Below are the code and all the weights of a small trained network. Each question names an input and a target symbol and asks about switching units off, where a switched-off unit gives its printed mean instead of its output.

import numpy as np


def w(rows, s, z=0):
    codes = np.array(rows[::2]) - 128.0
    scale = np.full(codes.shape[1], s)
    scale[-1] = z or s
    return codes * scale


def norm(h):
    return h / np.sqrt((h * h).mean(-1, keepdims=True) + 1e-5)


def f(y):
    return y / 2 * (1 + np.tanh(0.7978845608 * (y + 0.044715 * y**3)))


def softmax(a):
    e = np.exp(a - a.max(-1, keepdims=True))
    return e / e.sum(-1, keepdims=True)


def log_softmax(a):
    a = a - a.max(-1, keepdims=True)
    return a - np.log(np.exp(a).sum(-1, keepdims=True))


def net(x, mask):
    ids = ['αβδεθλξπφ'.index(c) for c in x.split()]
    T = len(ids)
    res = E[ids] + P[:T]
    u = 0
    for l in range(2):
        r = norm(res)
        for j in range(2):
            rows = slice(3 * j, 3 * j + 3)
            q, k, v = (r @ M[l][rows].T for M in (Q, K, V))
            z = softmax(np.where(np.tri(T) > 0, q @ k.T / 3**0.5, -1e9)) @ v
            o = O[l][rows]
            res = res + np.where(mask[u + j], z, o[:, -1]) @ o[:, :-1]
        u += 2
        y = f(norm(res) @ A[l][:, :-1].T + A[l][:, -1])
        res = res + np.where(mask[u : u + 8], y, B[l][:, -1]) @ B[l][:, :-1]
        u += 8
    return log_softmax(norm(res)[-1] @ U[:, :-1].T + U[:, -1])


Q, K, V, O, A, B = {}, {}, {}, {}, {}, {}
E = w([
[3,131,120,125,193],'α',
[88,139,240,83,141],'β',
[24,146,150,152,130],'δ',
[135,195,177,138,190],'ε',
[126,144,140,103,143],'θ',
[34,159,108,219,151],'λ',
[81,171,190,157,112],'ξ',
[113,169,91,117,212],'π',
[153,48,166,149,165],'φ',
],0.019)
P = w([
[107,234,153,87,110],'0',
[133,151,150,78,235],'1',
[169,125,115,88,215],'2',
[209,103,102,97,187],'3',
[254,73,92,106,174],'4',
[247,88,107,78,175],'5',
],0.0037)
Q[0] = w([
[127,166,165,114,129],'L0H0',
[56,132,115,158,87],'L0H0',
[120,93,118,252,136],'L0H0',
[165,86,99,142,126],'L0H1',
[123,59,123,120,50],'L0H1',
[145,94,163,126,180],'L0H1',
],0.017)
K[0] = w([
[143,108,173,135,98],'L0H0',
[97,133,105,188,151],'L0H0',
[110,252,76,159,89],'L0H0',
[110,189,93,85,134],'L0H1',
[94,192,120,147,127],'L0H1',
[122,135,142,101,88],'L0H1',
],0.019)
V[0] = w([
[134,91,133,254,159],'L0H0',
[199,34,135,112,96],'L0H0',
[168,82,156,137,168],'L0H0',
[176,28,211,101,125],'L0H1',
[146,43,148,198,179],'L0H1',
[103,66,109,189,144],'L0H1',
],0.0064)
O[0] = w([
[161,165,151,254,195,97],'L0H0',
[28,109,71,154,160,2],'L0H0',
[72,113,162,177,139,134],'L0H0',
[176,19,56,98,172,189],'L0H1',
[173,33,142,119,228,120],'L0H1',
[138,100,128,116,202,74],'L0H1',
],0.005,0.0049)
A[0] = w([
[139,71,141,78,34,196],'L0N0',
[72,81,202,150,59,158],'L0N1',
[121,12,90,145,160,66],'L0N2',
[207,118,64,60,29,255],'L0N3',
[144,127,186,161,180,98],'L0N4',
[107,158,126,94,97,86],'L0N5',
[170,64,73,168,161,85],'L0N6',
[56,174,116,96,193,209],'L0N7',
],0.011,0.0031)
B[0] = w([
[68,151,171,80,184,170],'L0N0',
[152,114,113,106,54,202],'L0N1',
[217,130,150,150,103,156],'L0N2',
[89,210,158,151,248,151],'L0N3',
[161,112,92,113,93,191],'L0N4',
[184,123,115,93,138,147],'L0N5',
[121,104,212,113,88,147],'L0N6',
[174,134,91,121,68,254],'L0N7',
],0.013,0.0075)
Q[1] = w([
[95,254,59,87,51],'L1H0',
[99,159,132,161,157],'L1H0',
[105,47,136,109,166],'L1H0',
[142,166,138,151,150],'L1H1',
[115,130,83,139,129],'L1H1',
[101,196,138,96,97],'L1H1',
],0.02)
K[1] = w([
[124,3,123,147,182],'L1H0',
[230,123,76,139,131],'L1H0',
[139,203,96,68,80],'L1H0',
[143,121,152,140,182],'L1H1',
[142,160,78,110,126],'L1H1',
[139,55,55,136,150],'L1H1',
],0.015)
V[1] = w([
[76,113,220,204,121],'L1H0',
[165,217,120,202,162],'L1H0',
[167,106,206,64,192],'L1H0',
[2,144,110,65,117],'L1H1',
[159,83,147,146,136],'L1H1',
[170,77,179,131,123],'L1H1',
],0.014)
O[1] = w([
[106,109,218,203,105,3],'L1H0',
[153,252,83,251,118,56],'L1H0',
[187,165,238,57,166,233],'L1H0',
[61,202,130,90,91,124],'L1H1',
[162,110,84,155,184,39],'L1H1',
[173,96,37,113,142,108],'L1H1',
],0.012,0.0043)
A[1] = w([
[73,83,121,124,45,154],'L1N0',
[81,174,75,99,99,71],'L1N1',
[64,65,86,211,87,197],'L1N2',
[129,44,193,10,133,138],'L1N3',
[246,120,192,102,60,103],'L1N4',
[155,168,255,105,160,4],'L1N5',
[180,166,94,128,207,153],'L1N6',
[112,232,144,122,90,77],'L1N7',
],0.013,0.0019)
B[1] = w([
[171,85,184,137,156,150],'L1N0',
[191,91,115,135,162,149],'L1N1',
[67,122,168,148,128,152],'L1N2',
[122,165,152,106,38,255],'L1N3',
[59,164,160,107,171,216],'L1N4',
[106,129,5,115,163,196],'L1N5',
[106,125,217,116,71,150],'L1N6',
[97,80,131,132,195,177],'L1N7',
],0.015,0.014)
U = w([
[87,46,8,122,140,122],'α',
[118,125,115,86,53,186],'β',
[91,25,87,150,98,104],'δ',
[184,181,151,168,108,29],'ε',
[99,130,74,122,222,160],'θ',
[89,122,77,206,76,188],'λ',
[73,77,188,164,152,2],'ξ',
[192,143,28,136,99,127],'π',
[189,72,115,130,174,175],'φ',
],0.013,0.0039)

Each question gives the input, a string of symbols that net reads in full, and the target symbol t.
The units are the heads (3 rows each of Q, K, V and O) and the neurons (one row each of A and B). Each row of codes is followed by its name. A weight is (code - 128) times the scale printed after its matrix; where a second scale follows, it is the last column's (O, A, B and U).
mask holds one flag per unit, layer by layer, with each layer's heads first. A switched-off unit (its flag False) gives its mean, the last column of its rows in O or B, instead of its output. The means were averaged over made-up inputs and are rounded, as every weight is.
A unit's drop is (log p(t) with every unit on - log p(t) with that unit switched off) / (log p(t) with every unit on - log p(t) with every unit switched off).
The circuit of an input: a set's keep is (log p(t) with only the set's units on - log p(t) with every unit switched off) / (log p(t) with every unit on - log p(t) with every unit switched off). Starting from the 12 units with the biggest drops (on a tie, the unit counted first), units are removed one at a time, each time the one whose removal leaves the highest keep (on an exact tie, the one counted first), for as long as the keep stays at least 0.8.
circuit, biggest first: the units of the circuit, biggest drop first
unit that matters most: the unit with the biggest drop
top k neurons: the k neurons with the biggest drops, biggest first
k most important neurons of layer l: the k neurons of layer l with the biggest drops, biggest first
heads that matter: for each layer, one digit per head in row order, 1 if its drop is at least 0.15 and else 0, layers parted by /
input ξ π ε δ φ, target ξ: heads that matter : 01 / 11
input φ ξ θ φ, target φ: circuit, biggest first : (L1H1; L0H1)
input δ φ ε, target δ: heads that matter : 01 / 10
input θ ξ π ξ β φ, target θ: unit that matters most : L0H1
input α β π φ ε λ, target α: top 2 neurons : (L0N7; L1N3)
input ξ ξ ε, target ε: 2 most important neurons of layer 1 : (L1N6; L1N3)
input ξ θ λ β φ ξ, target ξ: heads that matter : 01 / 10
input α α φ, target α: circuit, biggest first : (L1H0; L0N7)
input δ ξ β θ π, target θ: top 2 neurons : (L0N3; L0N1)
input β ε θ ε α, target θ: top 4 neurons : (L0N3; L0N7; L1N3; L1N7)
input α α ξ, target ξ: heads that matter : 11 / 10
input ε α ξ α φ, target ε: circuit, biggest first : (L1H0; L0N1)
input θ β ε ξ θ δ, target θ: heads that matter : 00 / 10
input λ φ β δ φ λ, target λ: circuit, biggest first : (L0H1; L1H0)
input ε φ ε β θ, target ε: heads that matter : 01 / 10
input φ α α π, target φ: circuit, biggest first : (L0H1; L1H1; L0N2)
input ξ β β θ ξ, target θ: heads that matter : 00 / 10
input ε λ ξ, target λ: heads that matter : 00 / 10
input δ ξ θ λ φ, target δ: heads that matter : 01 / 11
input ε φ ξ, target ε: heads that matter : 01 / 10
input φ ε λ θ ε, target φ: unit that matters most : L1H1
input φ α δ ξ, target φ: heads that matter : 01 / 01
input α φ π, target α: heads that matter : 01 / 10
input λ θ φ β α β, target λ: heads that matter : 11 / 10
input β β θ ε α, target θ: top 4 neurons : (L0N1; L0N3; L0N7; L1N3)
